Below is a small trained network, with its code and all its weights. Each question gives an input and a class and asks what happens when units are switched off, that is, made to give their printed mean instead of their output.

import numpy as np


def w(rows, s, z=0):
    codes = np.array(rows[::2]) - 128.0
    scale = np.full(codes.shape[1], s)
    scale[-1] = z or s
    return codes * scale


def norm(h):
    return h / np.sqrt((h * h).mean(-1, keepdims=True) + 1e-5)


def f(y):
    return y / 2 * (1 + np.tanh(0.7978845608 * (y + 0.044715 * y**3)))


def log_softmax(a):
    a = a - a.max(-1, keepdims=True)
    return a - np.log(np.exp(a).sum(-1, keepdims=True))


def net(x, mask):
    res = np.array(x, float).reshape(1, 5) / 4 @ E
    u = 0
    for l in range(3):
        y = f(norm(res) @ A[l][:, :-1].T + A[l][:, -1])
        res = res + np.where(mask[u : u + 3], y, B[l][:, -1]) @ B[l][:, :-1]
        u += 3
    return log_softmax(norm(res)[-1] @ U[:, :-1].T + U[:, -1])


A, B = {}, {}
E = w([
[138,76,215],'x0',
[213,80,76],'x1',
[122,117,152],'x2',
[1,106,60],'x3',
[102,217,46],'x4',
],0.0071)
A[0] = w([
[133,183,215,129],'0.n0',
[2,161,184,33],'0.n1',
[185,84,34,249],'0.n2',
],0.0075,0.0013)
B[0] = w([
[1,161,209,216],'0.n0',
[133,74,93,254],'0.n1',
[213,178,194,254],'0.n2',
],0.01,0.002)
A[1] = w([
[220,96,187,205],'1.n0',
[85,254,20,193],'1.n1',
[138,12,114,253],'1.n2',
],0.0091,0.0036)
B[1] = w([
[229,144,113,243],'1.n0',
[154,15,111,253],'1.n1',
[166,246,143,222],'1.n2',
],0.012,0.0054)
A[2] = w([
[159,66,1,11],'2.n0',
[147,176,105,8],'2.n1',
[82,126,248,80],'2.n2',
],0.0086,0.0016)
B[2] = w([
[76,94,125,254],'2.n0',
[42,112,175,125],'2.n1',
[102,120,255,202],'2.n2',
],0.0095,0.0029)
U = w([
[208,134,149,234],'0',
[90,106,116,61],'1',
[88,118,254,168],'2',
[80,150,136,2],'3',
[114,26,71,185],'4',
[73,173,117,17],'5',
],0.016,0.006)

Each question gives the input, the list of numbers given to net, and the class t.
The units are the neurons (one row each of A and B). Each row of codes is followed by its name. A weight is (code - 128) times the scale printed after its matrix; where a second scale follows, it is the last column's (A, B and U).
mask holds one flag per neuron, layer by layer. A switched-off neuron (its flag False) gives its mean, the last column of its row in B, instead of its output. The means were averaged over made-up inputs and are rounded, as every weight is.
A unit's drop is (log p(t) with every unit on - log p(t) with that unit switched off) / (log p(t) with every unit on - log p(t) with every unit switched off).
The circuit of an input: a set's keep is (log p(t) with only the set's units on - log p(t) with every unit switched off) / (log p(t) with every unit on - log p(t) with every unit switched off). Starting from all 9 units, units are removed one at a time, each time the one whose removal leaves the highest keep (on an exact tie, the one counted first), for as long as the keep stays at least 0.8.
circuit, biggest first: the units of the circuit, biggest drop first
top k neurons: the k neurons with the biggest drops, biggest first
drop when u is switched off: that unit's drop, to one decimal
input [-3,-6,-2,2,8], class 4: circuit, biggest first => 1.n1
input [-2,-3,8,4,-3], class 5: circuit, biggest first => 0.n1, 1.n2, 1.n1
input [-3,1,4,4,-2], class 5: top 3 neurons => 1.n2, 1.n0, 2.n1
input [-5,-3,5,6,-5], class 5: circuit, biggest first => 1.n2, 1.n1, 0.n1
input [-8,-1,5,8,-8], class 5: circuit, biggest first => 1.n2, 1.n1
input [-4,-8,3,-5,4], class 2: top 3 neurons => 0.n0, 1.n0, 2.n2
input [7,-7,-8,3,4], class 1: top 2 neurons => 0.n2, 0.n1
input [8,-6,-6,4,5], class 1: drop when 0.n1 is switched off => 0.3
input [-6,-5,5,-7,2], class 2: drop when 1.n0 is switched off => 0.5
input [-3,5,0,8,-7], class 0: drop when 0.n2 is switched off => 0.2
